Here is a tiny trained network, its code and every weight. The questions are about switching its units off for an input and a target symbol, where a switched-off unit gives its printed mean instead of its output.

import numpy as np


def w(rows, s, z=0):
    codes = np.array(rows[::2]) - 128.0
    scale = np.full(codes.shape[1], s)
    scale[-1] = z or s
    return codes * scale


def f(y):
    return np.maximum(y, 0)


def softmax(a):
    e = np.exp(a - a.max(-1, keepdims=True))
    return e / e.sum(-1, keepdims=True)


def log_softmax(a):
    a = a - a.max(-1, keepdims=True)
    return a - np.log(np.exp(a).sum(-1, keepdims=True))


def net(x, mask):
    ids = ['γεζθξφ'.index(c) for c in x.split()]
    T = len(ids)
    res = E[ids] + P[:T]
    u = 0
    for l in range(2):
        q, k, v = (res @ M[l].T for M in (Q, K, V))
        z = softmax(np.where(np.tri(T) > 0, q @ k.T / 2**0.5, -1e9)) @ v
        res = res + np.where(mask[u], z, O[l][:, -1]) @ O[l][:, :-1]
        u += 1
        y = f(res @ A[l][:, :-1].T + A[l][:, -1])
        res = res + np.where(mask[u : u + 8], y, B[l][:, -1]) @ B[l][:, :-1]
        u += 8
    return log_softmax(res[-1] @ U[:, :-1].T + U[:, -1])


Q, K, V, O, A, B = {}, {}, {}, {}, {}, {}
E = w([
[169,125,133,178],'γ',
[137,47,99,229],'ε',
[132,208,118,101],'ζ',
[155,80,74,85],'θ',
[184,121,148,175],'ξ',
[121,150,198,4],'φ',
],0.014)
P = w([
[48,215,254,193],'0',
[96,194,224,172],'1',
[117,178,197,165],'2',
[128,168,172,151],'3',
[132,159,154,146],'4',
[145,154,133,141],'5',
[150,148,115,133],'6',
[153,145,97,130],'7',
[154,137,87,123],'8',
[157,136,73,121],'9',
[164,126,70,116],'10',
[165,121,60,116],'11',
[157,118,59,126],'12',
],0.0066)
Q[0] = w([
[5,111,122,137],'L0H0',
[115,116,128,166],'L0H0',
],0.02)
K[0] = w([
[7,89,239,176],'L0H0',
[90,114,89,163],'L0H0',
],0.014)
V[0] = w([
[162,14,221,68],'L0H0',
[255,176,161,35],'L0H0',
],0.0095)
O[0] = w([
[14,90,161,26,92],'L0H0',
[1,76,151,198,254],'L0H0',
],0.0068,0.0039)
A[0] = w([
[91,48,154,131,95],'L0N0',
[141,112,81,78,166],'L0N1',
[118,246,108,93,135],'L0N2',
[154,126,24,42,127],'L0N3',
[100,81,99,69,55],'L0N4',
[119,147,165,65,60],'L0N5',
[98,212,154,91,1],'L0N6',
[167,73,83,112,44],'L0N7',
],0.013,0.0052)
B[0] = w([
[117,145,46,177,203],'L0N0',
[66,101,137,83,176],'L0N1',
[184,102,81,66,253],'L0N2',
[128,125,226,223,177],'L0N3',
[205,150,72,185,191],'L0N4',
[213,41,103,114,210],'L0N5',
[120,228,231,86,202],'L0N6',
[122,117,50,3,171],'L0N7',
],0.014,0.0039)
Q[1] = w([
[108,255,76,121],'L1H0',
[156,105,146,207],'L1H0',
],0.014)
K[1] = w([
[138,249,66,156],'L1H0',
[134,56,82,124],'L1H0',
],0.017)
V[1] = w([
[157,132,207,2],'L1H0',
[89,255,199,111],'L1H0',
],0.0079)
O[1] = w([
[92,194,1,152,255],'L1H0',
[128,9,75,128,134],'L1H0',
],0.0053,0.0048)
A[1] = w([
[120,235,231,80,44],'L1N0',
[166,173,154,69,209],'L1N1',
[20,154,149,232,133],'L1N2',
[121,227,213,29,32],'L1N3',
[167,138,106,46,131],'L1N4',
[79,111,196,113,213],'L1N5',
[145,64,122,253,51],'L1N6',
[186,155,111,77,2],'L1N7',
],0.015,0.0061)
B[1] = w([
[195,98,112,241,137],'L1N0',
[122,123,30,98,219],'L1N1',
[55,100,103,217,179],'L1N2',
[58,204,158,4,150],'L1N3',
[181,164,151,236,255],'L1N4',
[191,44,199,63,148],'L1N5',
[119,238,149,63,199],'L1N6',
[67,74,204,78,195],'L1N7',
],0.021,0.0089)
U = w([
[162,183,98,2,170],'γ',
[211,116,61,154,146],'ε',
[161,217,195,133,2],'ζ',
[100,78,155,77,214],'θ',
[136,139,203,94,147],'ξ',
[56,129,97,133,93],'φ',
],0.0062,0.007)

Each question gives the input, a string of symbols that net reads in full, and the target symbol t.
The units are the heads (2 rows each of Q, K, V and O) and the neurons (one row each of A and B). Each row of codes is followed by its name. A weight is (code - 128) times the scale printed after its matrix; where a second scale follows, it is the last column's (O, A, B and U).
mask holds one flag per unit, layer by layer, with each layer's heads first. A switched-off unit (its flag False) gives its mean, the last column of its rows in O or B, instead of its output. The means were averaged over made-up inputs and are rounded, as every weight is.
A unit's drop is (log p(t) with every unit on - log p(t) with that unit switched off) / (log p(t) with every unit on - log p(t) with every unit switched off).
The circuit of an input: a set's keep is (log p(t) with only the set's units on - log p(t) with every unit switched off) / (log p(t) with every unit on - log p(t) with every unit switched off). Starting from the 12 units with the biggest drops (on a tie, the unit counted first), units are removed one at a time, each time the one whose removal leaves the highest keep (on an exact tie, the one counted first), for as long as the keep stays at least 0.8.
units of the circuit, in order: the units of the circuit, biggest drop first
unit that matters most: the unit with the biggest drop
top k neurons: the k neurons with the biggest drops, biggest first
k most important neurons of layer l: the k neurons of layer l with the biggest drops, biggest first
input ε ξ ζ, target γ: units of the circuit, in order	[L1N3 L0N6]
input φ φ φ ζ γ φ, target ε: unit that matters most	L0N5
input θ γ ζ φ ζ ε ζ ζ γ, target ζ: 2 most important neurons of layer 0	[L0N2 L0N6]
input θ ξ ε ξ ζ ζ ξ ζ φ γ γ γ ξ, target γ: 2 most important neurons of layer 0	[L0N6 L0N3]
input φ ξ ξ φ ξ, target φ: top 4 neurons	[L0N5 L1N2 L0N2 L0N6]
input ζ ζ θ, target θ: top 3 neurons	[L0N2 L1N4 L0N4]
input θ θ ε γ ξ φ φ ε ξ ζ ζ, target ε: units of the circuit, in order	[L0N2 L1N4]
input φ ε ζ ε ζ ξ ζ φ θ θ φ γ, target φ: units of the circuit, in order	[L0N5 L0N2 L1N2]
input ζ ξ ζ ξ ζ ζ ε, target γ: top 4 neurons	[L1N4 L0N2 L1N6 L1N2]
input ξ γ ζ ζ γ θ ε θ ε ζ ζ ζ θ, target θ: units of the circuit, in order	[L0N3 L0N1 L1N4]
input ζ ζ ζ ξ ε θ ζ ε ε ζ ζ γ, target ζ: units of the circuit, in order	[L1N6 L1N1]
input φ ξ θ γ, target θ: top 2 neurons	[L0N6 L1N4]
input γ φ γ ζ θ ε ε ξ ζ ζ θ φ φ, target ε: 3 most important neurons of layer 1	[L1N6 L1N4 L1N3]
input ζ ζ ε ε ε ε ζ ε φ ε ζ ξ, target ζ: top neuron	[L0N2]
input θ φ θ θ ζ φ ζ, target ε: 2 most important neurons of layer 0	[L0N6 L0N2]
input ξ ξ ξ ξ θ θ γ ξ θ θ, target ξ: units of the circuit, in order	[L0N3 L1H0]
input ζ ξ ξ ξ φ ξ, target φ: units of the circuit, in order	[L0N5 L0N2 L1N2 L1H0]
input φ ξ φ γ, target φ: units of the circuit, in order	[L0N5 L1N2 L0N2]
input ξ θ ξ, target θ: top 2 neurons	[L1N4 L1N5]
input ζ ξ γ γ, target γ: 4 most important neurons of layer 0	[L0N6 L0N3 L0N1 L0N0]
input ξ γ ζ ξ ε ξ γ φ ε ζ ξ, target ζ: top 4 neurons	[L0N6 L1N6 L0N2 L0N7]
input φ ε ζ γ ε γ γ γ, target γ: unit that matters most	L0N6
input θ γ ξ ε θ, target ξ: 4 most important neurons of layer 0	[L0N3 L0N2 L0N4 L0N6]
input ε φ ζ, target γ: top 4 neurons	[L0N5 L1N3 L0N2 L1N1]
input θ ξ γ θ θ ξ, target θ: top 2 neurons	[L1N4 L0N4]
